Below are the code and all the weights of a small trained network. Each question names an input and a class and asks about switching units off, where a switched-off unit gives its printed mean instead of its output.

import numpy as np


def w(rows, s, z=0):
    codes = np.array(rows[::2]) - 128.0
    scale = np.full(codes.shape[1], s)
    scale[-1] = z or s
    return codes * scale


def norm(h):
    return h / np.sqrt((h * h).mean(-1, keepdims=True) + 1e-5)


def f(y):
    return y / 2 * (1 + np.tanh(0.7978845608 * (y + 0.044715 * y**3)))


def log_softmax(a):
    a = a - a.max(-1, keepdims=True)
    return a - np.log(np.exp(a).sum(-1, keepdims=True))


def net(x, mask):
    res = np.array(x, float).reshape(1, 6) / 4 @ E
    u = 0
    for l in range(2):
        y = f(norm(res) @ A[l][:, :-1].T + A[l][:, -1])
        res = res + np.where(mask[u : u + 3], y, B[l][:, -1]) @ B[l][:, :-1]
        u += 3
    return log_softmax(norm(res)[-1] @ U[:, :-1].T + U[:, -1])


A, B = {}, {}
E = w([
[135,125,125],'x0',
[165,34,199],'x1',
[143,112,114],'x2',
[127,129,127],'x3',
[238,125,115],'x4',
[89,255,236],'x5',
],0.0062)
A[0] = w([
[254,119,99,179],'0.n0',
[217,168,132,182],'0.n1',
[128,173,132,254],'0.n2',
],0.012,0.0005)
B[0] = w([
[50,125,136,252],'0.n0',
[2,140,131,195],'0.n1',
[113,135,194,159],'0.n2',
],0.0082,0.0046)
A[1] = w([
[125,223,42,55],'1.n0',
[11,111,143,2],'1.n1',
[168,43,213,92],'1.n2',
],0.011,0.0029)
B[1] = w([
[253,152,151,191],'1.n0',
[131,149,7,253],'1.n1',
[186,245,63,223],'1.n2',
],0.011,0.0037)
U = w([
[254,238,78,74],'0',
[98,159,86,153],'1',
[36,161,66,77],'2',
[119,157,108,121],'3',
[67,23,243,254],'4',
],0.0068,0.0034)

Each question gives the input, the list of numbers given to net, and the class t.
The units are the neurons (one row each of A and B). Each row of codes is followed by its name. A weight is (code - 128) times the scale printed after its matrix; where a second scale follows, it is the last column's (A, B and U).
mask holds one flag per neuron, layer by layer. A switched-off neuron (its flag False) gives its mean, the last column of its row in B, instead of its output. The means were averaged over made-up inputs and are rounded, as every weight is.
A unit's drop is (log p(t) with every unit on - log p(t) with that unit switched off) / (log p(t) with every unit on - log p(t) with every unit switched off).
The circuit of an input: a set's keep is (log p(t) with only the set's units on - log p(t) with every unit switched off) / (log p(t) with every unit on - log p(t) with every unit switched off). Starting from all 6 units, units are removed one at a time, each time the one whose removal leaves the highest keep (on an exact tie, the one counted first), for as long as the keep stays at least 0.8.
circuit, biggest first: the units of the circuit, biggest drop first
most important unit: the unit with the biggest drop
k most important neurons: the k neurons with the biggest drops, biggest first
top k neurons in layer l: the k neurons of layer l with the biggest drops, biggest first
drop of u: that unit's drop, to one decimal
input [5,4,3,-2,-4,-4], class 0: top 2 neurons in layer 1	(1.n2 1.n1)
input [3,-2,-2,-2,7,4], class 2: top 2 neurons in layer 1	(1.n1 1.n2)
input [7,2,4,3,8,7], class 2: circuit, biggest first	(0.n1 1.n0)
input [-3,8,-6,8,-2,-4], class 0: circuit, biggest first	(1.n2)
input [0,-1,-2,1,-1,-3], class 4: 4 most important neurons	(1.n2 0.n1 1.n1 0.n0)
input [-3,-1,-5,4,8,4], class 2: circuit, biggest first	(0.n1 1.n2)
input [7,-2,-3,-2,4,8], class 4: circuit, biggest first	(1.n2 1.n1)
input [7,2,-2,-6,7,-3], class 2: circuit, biggest first	(0.n0 0.n1)
input [-6,-2,1,5,1,-6], class 4: 3 most important neurons	(1.n2 1.n1 0.n1)
input [5,2,1,-2,8,2], class 2: 2 most important neurons	(0.n1 1.n1)
input [2,8,-4,4,1,5], class 0: 2 most important neurons	(1.n2 0.n0)
input [3,5,-3,5,-2,-4], class 0: 4 most important neurons	(1.n2 0.n1 1.n1 0.n0)
input [-8,3,0,-6,6,7], class 4: drop of 1.n2	0.3
input [1,2,3,2,4,0], class 2: drop of 1.n0	0.0
input [8,7,0,-3,-4,5], class 0: drop of 0.n1	0.2
input [4,-5,0,-1,-2,0], class 0: most important unit	1.n0
